Below are the code and all the weights of a small trained network. Each question names an input and a class and asks about switching units off, where a switched-off unit gives its printed mean instead of its output.

import numpy as np


def w(rows, s, z=0):
    codes = np.array(rows[::2]) - 128.0
    scale = np.full(codes.shape[1], s)
    scale[-1] = z or s
    return codes * scale


def norm(h):
    return h / np.sqrt((h * h).mean(-1, keepdims=True) + 1e-5)


def f(y):
    return y / 2 * (1 + np.tanh(0.7978845608 * (y + 0.044715 * y**3)))


def log_softmax(a):
    a = a - a.max(-1, keepdims=True)
    return a - np.log(np.exp(a).sum(-1, keepdims=True))


def net(x, mask):
    res = np.array(x, float).reshape(1, 7) / 4 @ E
    u = 0
    for l in range(3):
        y = f(norm(res) @ A[l][:, :-1].T + A[l][:, -1])
        res = res + np.where(mask[u : u + 4], y, B[l][:, -1]) @ B[l][:, :-1]
        u += 4
    return log_softmax(norm(res)[-1] @ U[:, :-1].T + U[:, -1])


A, B = {}, {}
E = w([
[166,141,151,74,82,132,196,125,163,93,97],'x0',
[120,97,83,183,64,145,192,134,126,103,170],'x1',
[138,77,126,85,187,114,142,30,169,218,81],'x2',
[146,121,122,134,155,102,152,139,107,230,184],'x3',
[158,60,113,224,101,162,95,101,177,88,168],'x4',
[169,123,189,128,120,253,98,141,151,188,147],'x5',
[211,57,91,90,116,184,109,79,133,65,119],'x6',
],0.0038)
A[0] = w([
[196,58,117,159,107,204,139,129,163,71,179,2],'0.n0',
[178,66,91,103,188,117,130,52,157,178,139,127],'0.n1',
[134,162,90,135,106,145,253,182,97,145,239,133],'0.n2',
[153,98,23,121,98,104,137,81,75,35,121,131],'0.n3',
],0.0043,0.00099)
B[0] = w([
[118,188,124,71,68,91,152,143,3,169,73,252],'0.n0',
[53,122,90,216,204,48,99,119,145,108,161,246],'0.n1',
[96,98,160,170,170,136,42,109,145,98,106,227],'0.n2',
[111,121,146,172,106,93,33,134,172,189,206,239],'0.n3',
],0.0061,0.0022)
A[1] = w([
[74,90,140,148,115,119,114,155,201,75,138,97],'1.n0',
[83,177,88,252,115,95,68,183,65,118,136,254],'1.n1',
[151,56,57,120,122,88,106,62,129,84,139,62],'1.n2',
[125,87,111,127,134,68,164,97,117,170,149,154],'1.n3',
],0.0045,0.00076)
B[1] = w([
[137,121,255,121,127,92,50,145,133,219,133,150],'1.n0',
[92,68,139,187,157,117,109,99,185,130,192,254],'1.n1',
[182,40,236,111,151,183,127,104,230,121,199,161],'1.n2',
[76,130,160,172,205,169,55,174,31,115,157,159],'1.n3',
],0.0047,0.0054)
A[2] = w([
[151,103,128,147,60,142,126,128,37,129,137,122],'2.n0',
[186,71,150,103,192,167,134,1,200,182,54,110],'2.n1',
[123,150,198,188,116,104,146,142,227,17,132,249],'2.n2',
[98,94,119,230,158,96,141,154,68,199,203,184],'2.n3',
],0.0043,0.0013)
B[2] = w([
[91,148,148,114,138,33,113,38,135,183,58,137],'2.n0',
[66,26,131,196,113,92,50,166,166,100,168,178],'2.n1',
[3,171,195,169,224,158,49,92,219,230,133,193],'2.n2',
[21,18,190,219,163,137,1,110,147,71,211,254],'2.n3',
],0.0044,0.0055)
U = w([
[58,55,158,244,201,63,3,126,254,118,203,247],'0',
[215,185,91,46,103,89,241,131,60,109,37,9],'1',
],0.0043,0.0015)

Each question gives the input, the list of numbers given to net, and the class t.
The units are the neurons (one row each of A and B). Each row of codes is followed by its name. A weight is (code - 128) times the scale printed after its matrix; where a second scale follows, it is the last column's (A, B and U).
mask holds one flag per neuron, layer by layer. A switched-off neuron (its flag False) gives its mean, the last column of its row in B, instead of its output. The means were averaged over made-up inputs and are rounded, as every weight is.
A unit's drop is (log p(t) with every unit on - log p(t) with that unit switched off) / (log p(t) with every unit on - log p(t) with every unit switched off).
The circuit of an input: a set's keep is (log p(t) with only the set's units on - log p(t) with every unit switched off) / (log p(t) with every unit on - log p(t) with every unit switched off). Starting from all 12 units, units are removed one at a time, each time the one whose removal leaves the highest keep (on an exact tie, the one counted first), for as long as the keep stays at least 0.8.
circuit, biggest first: the units of the circuit, biggest drop first
unit that matters most: the unit with the biggest drop
top k neurons: the k neurons with the biggest drops, biggest first
drop when u is switched off: that unit's drop, to one decimal
input [2,-5,-2,-5,8,7,2], class 1: top 2 neurons	0.n0, 2.n3
input [8,1,-7,3,-5,0,5], class 1: top 3 neurons	0.n1, 2.n3, 1.n1
input [7,6,7,-8,6,8,2], class 1: top 3 neurons	0.n0, 2.n3, 1.n1
input [-4,-8,8,-6,-7,-3,-8], class 1: unit that matters most	2.n3
input [8,6,-4,-6,-5,6,-1], class 1: top 3 neurons	2.n3, 1.n1, 0.n1
input [3,-3,-3,5,6,1,8], class 1: circuit, biggest first	0.n0, 2.n3
input [7,1,1,3,-5,1,1], class 1: circuit, biggest first	1.n1, 2.n3
input [2,-3,-3,-6,-3,-3,-5], class 1: top 3 neurons	2.n3, 0.n1, 0.n3
input [3,0,-1,-6,-2,6,-2], class 1: top 2 neurons	1.n1, 2.n3
input [8,0,0,-3,-7,1,2], class 1: drop when 2.n1 is switched off	0.0
input [5,3,2,-4,-3,2,7], class 1: drop when 0.n0 is switched off	0.9
